Here is a tiny trained network, its code and every weight. The questions are about switching its units off for an input and a class, where a switched-off unit gives its printed mean instead of its output.

import numpy as np


def w(rows, s, z=0):
    codes = np.array(rows[::2]) - 128.0
    scale = np.full(codes.shape[1], s)
    scale[-1] = z or s
    return codes * scale


def f(y):
    return np.maximum(y, 0)


def log_softmax(a):
    a = a - a.max(-1, keepdims=True)
    return a - np.log(np.exp(a).sum(-1, keepdims=True))


def net(x, mask):
    res = np.array(x, float).reshape(1, 3) / 4 @ E
    y = f(res @ A[0][:, :-1].T + A[0][:, -1])
    res = res + np.where(mask, y, B[0][:, -1]) @ B[0][:, :-1]
    return log_softmax(res[-1] @ U[:, :-1].T + U[:, -1])


A, B = {}, {}
E = w([
[77,60,47,141],'x0',
[157,160,105,199],'x1',
[95,254,91,106],'x2',
],0.014)
A[0] = w([
[145,109,122,77,174],'neuron 1',
[75,119,106,134,82],'neuron 2',
[129,137,127,186,146],'neuron 3',
[128,128,132,103,255],'neuron 4',
[94,83,91,133,111],'neuron 5',
[85,127,68,164,124],'neuron 6',
[102,101,85,136,69],'neuron 7',
[133,77,191,127,103],'neuron 8',
[68,195,88,73,119],'neuron 9',
[73,186,97,67,127],'neuron 10',
[97,89,95,145,121],'neuron 11',
[135,145,111,106,245],'neuron 12',
[176,159,174,166,193],'neuron 13',
[162,152,180,89,90],'neuron 14',
[163,154,179,99,181],'neuron 15',
[128,145,104,159,187],'neuron 16',
[94,110,117,66,128],'neuron 17',
[81,110,84,191,93],'neuron 18',
[187,163,166,101,113],'neuron 19',
[139,148,83,41,97],'neuron 20',
[132,132,90,202,145],'neuron 21',
[86,112,150,23,113],'neuron 22',
[133,75,170,116,96],'neuron 23',
[96,188,106,85,91],'neuron 24',
[172,151,168,167,88],'neuron 25',
[158,184,110,98,133],'neuron 26',
[104,147,135,134,96],'neuron 27',
[100,179,109,123,160],'neuron 28',
[90,159,131,120,247],'neuron 29',
[173,156,140,207,120],'neuron 30',
[177,103,126,156,76],'neuron 31',
[185,184,176,142,127],'neuron 32',
[179,87,137,116,99],'neuron 33',
[138,2,121,78,104],'neuron 34',
[150,140,110,183,104],'neuron 35',
[104,161,109,115,73],'neuron 36',
[153,159,112,217,103],'neuron 37',
[95,139,227,105,76],'neuron 38',
[73,115,173,44,122],'neuron 39',
[172,108,168,132,109],'neuron 40',
[67,78,50,133,123],'neuron 41',
[61,105,29,123,152],'neuron 42',
[156,91,151,119,248],'neuron 43',
[145,61,169,195,91],'neuron 44',
],0.015,0.0083)
B[0] = w([
[123,85,109,164,170],'neuron 1',
[125,187,218,60,159],'neuron 2',
[36,30,111,166,174],'neuron 3',
[179,28,20,122,200],'neuron 4',
[160,152,161,100,188],'neuron 5',
[164,121,184,87,194],'neuron 6',
[113,174,207,87,165],'neuron 7',
[150,162,166,173,192],'neuron 8',
[138,130,172,183,240],'neuron 9',
[179,149,127,145,230],'neuron 10',
[138,120,162,102,185],'neuron 11',
[185,78,96,161,200],'neuron 12',
[149,84,125,66,222],'neuron 13',
[129,136,183,71,177],'neuron 14',
[142,84,140,78,205],'neuron 15',
[132,80,127,169,184],'neuron 16',
[88,83,165,109,178],'neuron 17',
[130,139,200,58,185],'neuron 18',
[151,135,152,63,192],'neuron 19',
[126,146,152,198,175],'neuron 20',
[76,26,168,87,192],'neuron 21',
[5,38,178,184,196],'neuron 22',
[134,195,139,174,184],'neuron 23',
[107,166,153,210,207],'neuron 24',
[95,132,223,57,181],'neuron 25',
[145,141,126,173,197],'neuron 26',
[135,186,201,123,143],'neuron 27',
[157,115,159,178,208],'neuron 28',
[210,79,118,184,214],'neuron 29',
[96,81,158,126,202],'neuron 30',
[107,164,163,177,164],'neuron 31',
[130,111,175,76,219],'neuron 32',
[144,191,158,189,175],'neuron 33',
[130,144,150,164,255],'neuron 34',
[44,68,172,145,168],'neuron 35',
[125,189,180,181,164],'neuron 36',
[2,88,145,164,197],'neuron 37',
[122,138,216,77,170],'neuron 38',
[21,28,162,131,191],'neuron 39',
[159,159,173,171,175],'neuron 40',
[181,146,189,62,231],'neuron 41',
[170,126,170,78,243],'neuron 42',
[190,102,71,176,219],'neuron 43',
[143,197,156,193,220],'neuron 44',
],0.0065,0.014)
U = w([
[5,51,168,137,106],'0',
[190,157,194,15,83],'1',
[177,199,163,218,98],'2',
[200,51,96,130,254],'3',
[61,176,96,88,71],'4',
[93,157,21,82,48],'5',
[62,165,50,121,67],'6',
[83,151,64,87,43],'7',
],0.014,0.0095)

Each question gives the input, the list of numbers given to net, and the class t.
The units are the neurons (one row each of A and B). Each row of codes is followed by its name. A weight is (code - 128) times the scale printed after its matrix; where a second scale follows, it is the last column's (A, B and U).
mask holds one flag per neuron, in row order. A switched-off neuron (its flag False) gives its mean, the last column of its row in B, instead of its output. The means were averaged over made-up inputs and are rounded, as every weight is.
A unit's drop is (log p(t) with every unit on - log p(t) with that unit switched off) / (log p(t) with every unit on - log p(t) with every unit switched off).
The circuit of an input: a set's keep is (log p(t) with only the set's units on - log p(t) with every unit switched off) / (log p(t) with every unit on - log p(t) with every unit switched off). Starting from the 12 units with the biggest drops (on a tie, the unit counted first), units are removed one at a time, each time the one whose removal leaves the highest keep (on an exact tie, the one counted first), for as long as the keep stays at least 0.8.
units of the circuit, in order: the units of the circuit, biggest drop first
unit that matters most: the unit with the biggest drop
k most important neurons: the k neurons with the biggest drops, biggest first
drop of u: that unit's drop, to one decimal
input [1,-3,-1], class 3: unit that matters most	neuron 37
input [6,-5,7], class 2: units of the circuit, in order	neuron 9; neuron 10
input [-5,4,3], class 1: 4 most important neurons	neuron 22; neuron 39; neuron 19; neuron 32
input [0,2,-4], class 2: units of the circuit, in order	neuron 44; neuron 39
input [3,1,-3], class 3: units of the circuit, in order	neuron 25; neuron 24; neuron 43
input [-6,-8,6], class 0: 2 most important neurons	neuron 22; neuron 39
input [-4,4,3], class 0: 2 most important neurons	neuron 37; neuron 41
input [1,-8,7], class 0: 2 most important neurons	neuron 22; neuron 39
input [8,7,4], class 1: 2 most important neurons	neuron 41; neuron 42
input [-6,4,-6], class 1: 3 most important neurons	neuron 13; neuron 25; neuron 32
input [6,-4,4], class 1: drop of neuron 41	0.1
input [2,-3,4], class 2: drop of neuron 21	0.2
input [8,-7,-7], class 1: drop of neuron 5	0.2
input [2,-2,3], class 3: unit that matters most	neuron 44
